Below is a small trained network, with its code and all its weights. Each question gives an input and a target symbol and asks what happens when units are switched off, that is, made to give their printed mean instead of their output.

import numpy as np


def w(rows, s, z=0):
    codes = np.array(rows[::2]) - 128.0
    scale = np.full(codes.shape[1], s)
    scale[-1] = z or s
    return codes * scale


def softmax(a):
    e = np.exp(a - a.max(-1, keepdims=True))
    return e / e.sum(-1, keepdims=True)


def log_softmax(a):
    a = a - a.max(-1, keepdims=True)
    return a - np.log(np.exp(a).sum(-1, keepdims=True))


def net(x, mask):
    ids = ['αβδεζηθλξπστφψ'.index(c) for c in x.split()]
    T = len(ids)
    res = E[ids] + P[:T]
    u = 0
    for l in range(3):
        r = res
        for j in range(3):
            rows = slice(2 * j, 2 * j + 2)
            q, k, v = (r @ M[l][rows].T for M in (Q, K, V))
            z = softmax(np.where(np.tri(T) > 0, q @ k.T / 2**0.5, -1e9)) @ v
            o = O[l][rows]
            res = res + np.where(mask[u + j], z, o[:, -1]) @ o[:, :-1]
        u += 3
    return log_softmax(res[-1] @ U[:, :-1].T + U[:, -1])


Q, K, V, O = {}, {}, {}, {}
E = w([
[94,116,234],'α',
[159,102,106],'β',
[104,177,209],'δ',
[190,1,117],'ε',
[163,147,111],'ζ',
[92,226,61],'η',
[193,132,78],'θ',
[183,211,73],'λ',
[163,110,98],'ξ',
[142,136,116],'π',
[160,114,116],'σ',
[34,99,122],'τ',
[138,125,118],'φ',
[149,122,116],'ψ',
],0.012)
P = w([
[145,187,143],'0',
[75,118,2],'1',
[131,99,204],'2',
[76,128,38],'3',
[145,92,211],'4',
[77,131,50],'5',
[165,93,206],'6',
[83,124,53],'7',
[186,76,209],'8',
[80,118,50],'9',
],0.01)
Q[0] = w([
[106,148,122],'0.h0',
[145,105,143],'0.h0',
[154,163,5],'0.h1',
[137,140,60],'0.h1',
[142,170,173],'0.h2',
[141,136,172],'0.h2',
],0.018)
K[0] = w([
[141,130,175],'0.h0',
[115,139,93],'0.h0',
[36,16,119],'0.h1',
[54,3,160],'0.h1',
[74,69,125],'0.h2',
[45,110,119],'0.h2',
],0.012)
V[0] = w([
[188,110,214],'0.h0',
[111,120,1],'0.h0',
[162,243,169],'0.h1',
[89,44,187],'0.h1',
[51,150,85],'0.h2',
[75,49,81],'0.h2',
],0.0064)
O[0] = w([
[152,67,50,5],'0.h0',
[150,156,233,245],'0.h0',
[155,254,89,47],'0.h1',
[87,43,87,98],'0.h1',
[71,206,210,215],'0.h2',
[141,35,243,150],'0.h2',
],0.0055,0.0023)
Q[1] = w([
[122,132,165],'1.h0',
[133,160,126],'1.h0',
[71,96,133],'1.h1',
[247,175,249],'1.h1',
[109,157,171],'1.h2',
[109,180,106],'1.h2',
],0.011)
K[1] = w([
[129,129,97],'1.h0',
[104,127,123],'1.h0',
[70,181,133],'1.h1',
[248,128,108],'1.h1',
[103,100,126],'1.h2',
[166,87,161],'1.h2',
],0.014)
V[1] = w([
[106,115,73],'1.h0',
[160,135,2],'1.h0',
[103,80,24],'1.h1',
[208,10,146],'1.h1',
[129,132,214],'1.h2',
[132,49,173],'1.h2',
],0.0065)
O[1] = w([
[109,117,76,134],'1.h0',
[139,89,78,112],'1.h0',
[112,103,58,129],'1.h1',
[2,146,138,2],'1.h1',
[121,175,181,132],'1.h2',
[66,178,109,71],'1.h2',
],0.0089,0.0033)
Q[2] = w([
[106,81,89],'2.h0',
[140,78,159],'2.h0',
[155,56,182],'2.h1',
[123,97,79],'2.h1',
[180,205,2],'2.h2',
[84,47,48],'2.h2',
],0.0083)
K[2] = w([
[116,139,68],'2.h0',
[34,178,158],'2.h0',
[95,55,105],'2.h1',
[147,116,153],'2.h1',
[63,127,255],'2.h2',
[31,94,132],'2.h2',
],0.0079)
V[2] = w([
[122,253,116],'2.h0',
[143,209,109],'2.h0',
[135,99,2],'2.h1',
[132,230,122],'2.h1',
[206,166,200],'2.h2',
[143,126,133],'2.h2',
],0.0088)
O[2] = w([
[79,59,155,155],'2.h0',
[48,91,152,175],'2.h0',
[134,120,4,184],'2.h1',
[45,129,142,137],'2.h1',
[180,254,110,251],'2.h2',
[148,144,116,155],'2.h2',
],0.0062,0.0025)
U = w([
[215,18,143,48],'α',
[150,107,128,196],'β',
[166,111,113,107],'δ',
[2,69,117,181],'ε',
[116,182,75,161],'ζ',
[127,215,166,38],'η',
[156,122,121,82],'θ',
[216,145,96,1],'λ',
[149,105,124,97],'ξ',
[30,237,38,164],'π',
[172,89,119,199],'σ',
[83,136,248,191],'τ',
[152,114,119,123],'φ',
[163,102,123,157],'ψ',
],0.0076,0.0032)

Each question gives the input, a string of symbols that net reads in full, and the target symbol t.
The units are the heads (2 rows each of Q, K, V and O). Each row of codes is followed by its name. A weight is (code - 128) times the scale printed after its matrix; where a second scale follows, it is the last column's (O and U).
mask holds one flag per head, layer by layer. A switched-off head (its flag False) gives its mean, the last column of its rows in O, instead of its output. The means were averaged over made-up inputs and are rounded, as every weight is.
A unit's drop is (log p(t) with every unit on - log p(t) with that unit switched off) / (log p(t) with every unit on - log p(t) with every unit switched off).
The circuit of an input: a set's keep is (log p(t) with only the set's units on - log p(t) with every unit switched off) / (log p(t) with every unit on - log p(t) with every unit switched off). Starting from all 9 units, units are removed one at a time, each time the one whose removal leaves the highest keep (on an exact tie, the one counted first), for as long as the keep stays at least 0.8.
units of the circuit, in order: the units of the circuit, biggest drop first
unit that matters most: the unit with the biggest drop
heads that matter: for each layer, one digit per head in row order, 1 if its drop is at least 0.15 and else 0, layers parted by /
drop of u: that unit's drop, to one decimal
input λ τ β ε λ β ξ, target λ: heads that matter => 011 / 010 / 011
input τ λ δ σ τ ψ ε λ λ, target τ: units of the circuit, in order => 1.h1; 2.h1; 0.h2
input τ φ φ, target τ: units of the circuit, in order => 0.h2; 2.h1; 1.h1; 1.h0
input α τ ε ξ ε π η ε τ α, target ε: units of the circuit, in order => 2.h2; 1.h1; 0.h0
input τ η η τ β, target τ: heads that matter => 101 / 010 / 000
input τ δ τ τ ξ ε β ε π, target τ: units of the circuit, in order => 1.h1; 0.h2; 1.h0
input η ε ζ η ε, target η: unit that matters most => 0.h1
input τ τ η τ λ σ τ τ θ, target τ: units of the circuit, in order => 1.h1; 0.h2; 0.h0
input τ η λ τ η τ τ τ ε, target τ: units of the circuit, in order => 1.h1; 0.h0
input τ δ τ, target τ: units of the circuit, in order => 2.h1; 0.h2; 1.h0
input η τ β, target η: units of the circuit, in order => 2.h2; 0.h1; 1.h1
input ε η τ τ, target ε: units of the circuit, in order => 2.h2; 0.h1
input φ ψ θ τ, target ε: units of the circuit, in order => 2.h2; 0.h1; 1.h1
input η ξ α λ τ η δ, target η: units of the circuit, in order => 0.h1; 2.h2; 1.h1
input τ β τ, target τ: unit that matters most => 0.h2
input λ α β τ λ, target λ: heads that matter => 011 / 011 / 011
input τ τ τ τ ε λ σ, target τ: heads that matter => 001 / 010 / 000
input η σ δ η λ, target η: heads that matter => 010 / 010 / 001
input λ α τ τ λ φ λ ε τ, target λ: heads that matter => 011 / 010 / 011
input τ ψ ξ ψ η ψ τ η η, target τ: units of the circuit, in order => 0.h2; 2.h1; 1.h1; 1.h0
input η ε θ, target η: heads that matter => 110 / 010 / 001
input η τ ε, target η: units of the circuit, in order => 2.h2; 1.h1; 0.h1
input η ξ β π τ ψ ψ, target η: units of the circuit, in order => 2.h2; 0.h1; 1.h1
input η η λ τ π, target η: heads that matter => 110 / 010 / 001
input α τ α, target α: unit that matters most => 2.h2
input τ ψ σ τ τ τ ψ, target τ: units of the circuit, in order => 1.h1; 0.h2
input τ λ η λ ξ, target τ: unit that matters most => 0.h0
input λ η τ λ τ δ τ η β, target λ: heads that matter => 011 / 011 / 001
input τ δ β τ ε η ε, target τ: heads that matter => 000 / 010 / 000
input η η λ, target η: drop of 0.h1 => 0.5
